Here is a tiny trained network, its code and every weight. The questions are about switching its units off for an input and a class, where a switched-off unit gives its printed mean instead of its output.

import numpy as np


def w(rows, s, z=0):
    codes = np.array(rows[::2]) - 128.0
    scale = np.full(codes.shape[1], s)
    scale[-1] = z or s
    return codes * scale


def norm(h):
    return h / np.sqrt((h * h).mean(-1, keepdims=True) + 1e-5)


def f(y):
    return np.maximum(y, 0)


def log_softmax(a):
    a = a - a.max(-1, keepdims=True)
    return a - np.log(np.exp(a).sum(-1, keepdims=True))


def net(x, mask):
    res = np.array(x, float).reshape(1, 4) / 4 @ E
    u = 0
    for l in range(3):
        y = f(norm(res) @ A[l][:, :-1].T + A[l][:, -1])
        res = res + np.where(mask[u : u + 9], y, B[l][:, -1]) @ B[l][:, :-1]
        u += 9
    return log_softmax(norm(res)[-1] @ U[:, :-1].T + U[:, -1])


A, B = {}, {}
E = w([
[151,57,95,82,117,103,91,194],'x0',
[131,126,129,127,127,130,127,127],'x1',
[79,78,70,223,95,102,147,126],'x2',
[183,127,138,123,102,62,247,136],'x3',
],0.0015)
A[0] = w([
[104,187,89,159,146,114,49,128,79],'L0N1',
[111,181,166,141,125,96,192,59,94],'L0N2',
[64,17,53,175,80,73,147,135,116],'L0N3',
[216,177,111,81,138,92,197,106,119],'L0N4',
[177,127,106,167,93,75,240,144,106],'L0N5',
[60,173,176,184,131,136,166,96,4],'L0N6',
[104,112,63,128,166,199,2,131,144],'L0N7',
[183,71,89,124,99,98,37,245,56],'L0N8',
[105,184,165,240,101,147,148,112,54],'L0N9',
],0.002,0.0016)
B[0] = w([
[116,61,197,134,102,152,164,113,166],'L0N1',
[136,84,44,51,119,137,117,74,190],'L0N2',
[250,204,153,138,187,131,59,241,231],'L0N3',
[40,97,198,123,109,123,87,151,221],'L0N4',
[9,15,199,125,81,136,82,99,232],'L0N5',
[151,159,55,102,171,136,128,58,154],'L0N6',
[62,72,222,115,32,122,240,135,250],'L0N7',
[130,128,45,55,172,152,195,7,202],'L0N8',
[170,176,33,65,180,167,150,51,172],'L0N9',
],0.0019,0.002)
A[1] = w([
[204,96,136,124,96,48,179,156,107],'L1N1',
[198,144,197,15,142,157,110,170,150],'L1N2',
[178,122,128,102,128,84,152,191,130],'L1N3',
[140,140,102,210,126,106,110,160,27],'L1N4',
[154,130,36,253,141,125,128,159,2],'L1N5',
[100,103,75,118,75,147,168,99,127],'L1N6',
[120,80,170,168,99,139,143,124,105],'L1N7',
[144,92,38,93,124,121,136,174,71],'L1N8',
[84,59,53,248,114,130,166,146,168],'L1N9',
],0.0022,0.001)
B[1] = w([
[41,101,146,98,128,178,125,138,190],'L1N1',
[165,169,93,254,122,70,99,153,255],'L1N2',
[114,118,132,150,130,154,124,75,179],'L1N3',
[164,166,150,142,140,114,122,128,142],'L1N4',
[202,182,161,171,124,78,73,177,157],'L1N5',
[157,131,142,112,144,141,98,156,169],'L1N6',
[104,123,150,99,124,130,109,147,167],'L1N7',
[154,123,92,135,137,121,133,72,164],'L1N8',
[164,175,180,119,125,103,88,152,212],'L1N9',
],0.0031,0.0024)
A[2] = w([
[69,125,139,146,146,184,99,127,68],'L2N1',
[180,193,181,77,148,146,149,111,160],'L2N2',
[89,106,185,123,117,120,229,142,74],'L2N3',
[136,81,1,65,137,140,132,149,42],'L2N4',
[156,61,107,115,126,99,131,184,170],'L2N5',
[50,104,167,135,125,195,76,136,73],'L2N6',
[189,193,149,137,162,120,113,179,3],'L2N7',
[115,170,128,130,132,171,131,89,88],'L2N8',
[114,152,78,149,141,174,185,56,42],'L2N9',
],0.0035,0.0011)
B[2] = w([
[84,55,157,83,81,111,187,179,194],'L2N1',
[129,91,56,173,109,105,75,146,237],'L2N2',
[21,50,130,73,119,222,80,198,222],'L2N3',
[175,175,60,102,216,132,157,10,182],'L2N4',
[110,223,115,135,154,198,166,34,240],'L2N5',
[85,83,152,84,85,79,253,176,250],'L2N6',
[164,150,172,243,85,110,116,188,225],'L2N7',
[199,65,52,106,177,77,142,116,188],'L2N8',
[230,144,8,41,229,167,112,82,180],'L2N9',
],0.0023,0.002)
U = w([
[7,42,202,61,77,150,179,183,224],'0',
[210,199,167,243,106,79,65,197,163],'1',
[181,150,3,70,209,156,155,7,2],'2',
],0.0054,0.00065)

Each question gives the input, the list of numbers given to net, and the class t.
The units are the neurons (one row each of A and B). Each row of codes is followed by its name. A weight is (code - 128) times the scale printed after its matrix; where a second scale follows, it is the last column's (A, B and U).
mask holds one flag per neuron, layer by layer. A switched-off neuron (its flag False) gives its mean, the last column of its row in B, instead of its output. The means were averaged over made-up inputs and are rounded, as every weight is.
A unit's drop is (log p(t) with every unit on - log p(t) with that unit switched off) / (log p(t) with every unit on - log p(t) with every unit switched off).
The circuit of an input: a set's keep is (log p(t) with only the set's units on - log p(t) with every unit switched off) / (log p(t) with every unit on - log p(t) with every unit switched off). Starting from the 12 units with the biggest drops (on a tie, the unit counted first), units are removed one at a time, each time the one whose removal leaves the highest keep (on an exact tie, the one counted first), for as long as the keep stays at least 0.8.
circuit, biggest first: the units of the circuit, biggest drop first
unit that matters most: the unit with the biggest drop
top k neurons: the k neurons with the biggest drops, biggest first
top k neurons in layer l: the k neurons of layer l with the biggest drops, biggest first
drop when u is switched off: that unit's drop, to one decimal
input [-6,5,4,7], class 0: unit that matters most => L0N5
input [7,6,6,0], class 2: circuit, biggest first => L0N8; L2N4
input [1,-5,2,-1], class 1: top 2 neurons => L0N3; L0N5
input [6,6,-8,-6], class 1: circuit, biggest first => L1N2; L2N7
input [-7,-2,3,6], class 2: top 3 neurons => L0N9; L2N9; L0N7
input [-8,-6,6,-5], class 2: circuit, biggest first => L0N9; L2N9
input [-4,5,2,3], class 2: top 2 neurons => L0N9; L0N7
input [-3,-4,-7,8], class 0: top 2 neurons in layer 0 => L0N3; L0N5
input [6,1,-7,0], class 1: top 3 neurons => L1N2; L2N7; L0N2
input [4,2,2,0], class 2: drop when L0N8 is switched off => 1.3
input [5,-2,1,-2], class 2: drop when L0N8 is switched off => 0.3
input [-4,2,-5,0], class 1: drop when L1N2 is switched off => 0.1
input [3,-1,-4,0], class 1: drop when L1N2 is switched off => 1.5
input [5,5,-6,-1], class 1: unit that matters most => L1N2
